Below is a small trained network, with its code and all its weights. Each question gives an input and a class and asks what happens when units are switched off, that is, made to give their printed mean instead of their output.

import numpy as np


def w(rows, s, z=0):
    codes = np.array(rows[::2]) - 128.0
    scale = np.full(codes.shape[1], s)
    scale[-1] = z or s
    return codes * scale


def f(y):
    return y / 2 * (1 + np.tanh(0.7978845608 * (y + 0.044715 * y**3)))


def log_softmax(a):
    a = a - a.max(-1, keepdims=True)
    return a - np.log(np.exp(a).sum(-1, keepdims=True))


def net(x, mask):
    res = np.array(x, float).reshape(1, 5) / 4 @ E
    y = f(res @ A[0][:, :-1].T + A[0][:, -1])
    res = res + np.where(mask, y, B[0][:, -1]) @ B[0][:, :-1]
    return log_softmax(res[-1] @ U[:, :-1].T + U[:, -1])


A, B = {}, {}
E = w([
[174,184,118,233,86,204],'x0',
[185,81,152,141,54,28],'x1',
[242,164,152,72,160,164],'x2',
[81,194,169,70,64,141],'x3',
[136,164,5,93,108,113],'x4',
],0.011)
A[0] = w([
[105,134,2,139,105,103,23],'N0',
[122,82,119,123,189,114,130],'N1',
[95,133,146,129,162,174,59],'N2',
[158,126,146,181,103,171,19],'N3',
[183,112,142,73,160,153,82],'N4',
[100,157,93,120,166,165,89],'N5',
[158,85,63,180,206,115,86],'N6',
[112,167,38,111,78,108,61],'N7',
[85,98,162,87,175,34,50],'N8',
[140,94,120,141,39,87,87],'N9',
[92,62,134,36,155,115,61],'N10',
[125,170,111,185,93,153,65],'N11',
[113,152,149,94,79,149,94],'N12',
[151,48,145,199,208,137,86],'N13',
[94,174,181,86,94,136,54],'N14',
[169,181,152,188,115,146,83],'N15',
[140,180,104,254,84,138,66],'N16',
[151,101,132,142,78,92,103],'N17',
[79,149,175,101,79,149,69],'N18',
[102,110,119,117,173,183,97],'N19',
[89,101,124,169,86,94,87],'N20',
[145,154,135,187,102,159,28],'N21',
[155,95,52,134,146,127,100],'N22',
[133,147,123,174,86,145,125],'N23',
[88,120,128,95,170,90,26],'N24',
[166,64,134,152,62,88,107],'N25',
[61,165,111,154,206,175,95],'N26',
[100,170,136,68,63,142,119],'N27',
[104,90,149,61,136,106,47],'N28',
[97,221,182,124,66,125,91],'N29',
[104,100,217,163,136,139,3],'N30',
[48,104,61,161,101,113,90],'N31',
[136,107,238,142,157,148,74],'N32',
[42,64,89,141,80,141,69],'N33',
[136,118,139,158,83,178,56],'N34',
[60,139,109,151,168,160,87],'N35',
[47,127,152,192,141,98,76],'N36',
[103,135,88,115,163,174,106],'N37',
[172,121,130,141,102,72,40],'N38',
[164,101,107,131,47,91,143],'N39',
[200,135,132,74,138,159,45],'N40',
[183,180,160,86,179,137,32],'N41',
[60,76,208,184,131,136,98],'N42',
[215,165,143,98,134,106,80],'N43',
],0.012,0.0046)
B[0] = w([
[186,179,91,81,147,86,213],'N0',
[92,104,103,159,93,130,181],'N1',
[168,90,144,87,102,179,179],'N2',
[98,100,82,128,163,135,180],'N3',
[114,160,161,211,187,115,180],'N4',
[143,78,164,59,128,173,194],'N5',
[167,105,107,188,16,79,214],'N6',
[213,199,63,59,151,114,204],'N7',
[62,99,86,128,161,130,207],'N8',
[144,93,216,80,117,193,194],'N9',
[67,85,55,141,156,140,203],'N10',
[79,100,73,130,174,119,199],'N11',
[156,92,123,182,63,86,166],'N12',
[198,112,81,185,2,43,234],'N13',
[174,68,106,177,71,70,178],'N14',
[52,104,98,124,158,116,206],'N15',
[50,96,85,130,163,117,254],'N16',
[144,91,199,73,125,187,173],'N17',
[198,96,92,181,99,92,178],'N18',
[131,82,174,105,93,184,191],'N19',
[167,151,177,157,181,174,182],'N20',
[76,93,89,122,155,121,186],'N21',
[164,154,93,133,68,70,176],'N22',
[10,107,101,125,185,168,186],'N23',
[84,95,92,134,180,132,162],'N24',
[105,76,187,89,102,176,201],'N25',
[136,59,204,63,97,194,250],'N26',
[187,88,94,184,60,58,197],'N27',
[42,88,69,152,165,124,174],'N28',
[175,78,95,196,75,91,212],'N29',
[176,183,47,30,133,120,192],'N30',
[141,199,209,203,189,109,219],'N31',
[184,222,59,7,140,128,220],'N32',
[152,179,191,233,200,117,210],'N33',
[84,113,84,118,154,109,168],'N34',
[144,105,240,98,114,174,207],'N35',
[167,188,175,195,166,136,208],'N36',
[159,76,183,40,116,159,194],'N37',
[140,93,174,78,117,137,165],'N38',
[121,104,180,34,126,207,199],'N39',
[131,168,185,199,192,95,187],'N40',
[153,152,194,196,205,120,190],'N41',
[203,221,99,85,166,91,235],'N42',
[118,180,198,184,211,146,191],'N43',
],0.0077,0.011)
U = w([
[140,29,252,30,123,198,108],'0',
[141,193,221,210,223,136,106],'1',
[5,56,33,111,195,138,105],'2',
[191,67,93,191,4,90,100],'3',
[197,237,62,1,158,127,138],'4',
[111,165,156,121,101,146,248],'5',
],0.0097,0.015)

Each question gives the input, the list of numbers given to net, and the class t.
The units are the neurons (one row each of A and B). Each row of codes is followed by its name. A weight is (code - 128) times the scale printed after its matrix; where a second scale follows, it is the last column's (A, B and U).
mask holds one flag per neuron, in row order. A switched-off neuron (its flag False) gives its mean, the last column of its row in B, instead of its output. The means were averaged over made-up inputs and are rounded, as every weight is.
A unit's drop is (log p(t) with every unit on - log p(t) with that unit switched off) / (log p(t) with every unit on - log p(t) with every unit switched off).
The circuit of an input: a set's keep is (log p(t) with only the set's units on - log p(t) with every unit switched off) / (log p(t) with every unit on - log p(t) with every unit switched off). Starting from the 12 units with the biggest drops (on a tie, the unit counted first), units are removed one at a time, each time the one whose removal leaves the highest keep (on an exact tie, the one counted first), for as long as the keep stays at least 0.8.
circuit, biggest first: the units of the circuit, biggest drop first
most important unit: the unit with the biggest drop
top k neurons: the k neurons with the biggest drops, biggest first
drop of u: that unit's drop, to one decimal
input [-6,-7,-7,-7,-8], class 4: circuit, biggest first	[N42]
input [-6,0,4,6,-4], class 2: circuit, biggest first	[N28, N10]
input [7,5,-6,-7,4], class 2: top 2 neurons	[N16, N23]
input [-6,2,5,1,3], class 2: circuit, biggest first	[N10, N28]
input [5,-5,-6,0,7], class 4: top 2 neurons	[N7, N0]
input [-5,2,-6,5,7], class 4: top 2 neurons	[N7, N0]
input [8,-6,-8,-5,3], class 1: top 4 neurons	[N31, N33, N36, N35]
input [2,5,0,-5,4], class 0: top 4 neurons	[N39, N25, N9, N17]
input [7,7,0,4,6], class 0: top 4 neurons	[N9, N39, N17, N25]
input [5,2,-2,2,-6], class 4: top 2 neurons	[N42, N32]
input [8,6,-5,4,8], class 2: top 3 neurons	[N16, N23, N11]
input [-7,7,-4,-6,8], class 4: top 3 neurons	[N0, N7, N22]
input [0,-7,-6,6,1], class 0: top 2 neurons	[N26, N35]
input [-1,-3,-2,-3,5], class 4: most important unit	N0
input [-3,3,-8,-2,-8], class 1: top 2 neurons	[N33, N36]
input [4,-3,-6,-5,7], class 4: top 2 neurons	[N0, N7]
input [3,6,-7,1,4], class 1: top 3 neurons	[N31, N33, N26]
input [8,-1,7,0,3], class 2: top 2 neurons	[N15, N16]
input [-7,5,-6,8,1], class 3: drop of N16	0.4
input [2,-2,-4,-6,4], class 3: circuit, biggest first	[N6]
input [-4,3,6,-4,4], class 1: drop of N24	0.0
input [-2,0,-5,-8,4], class 3: drop of N6	0.1
input [-5,-1,0,-7,2], class 3: drop of N6	0.2
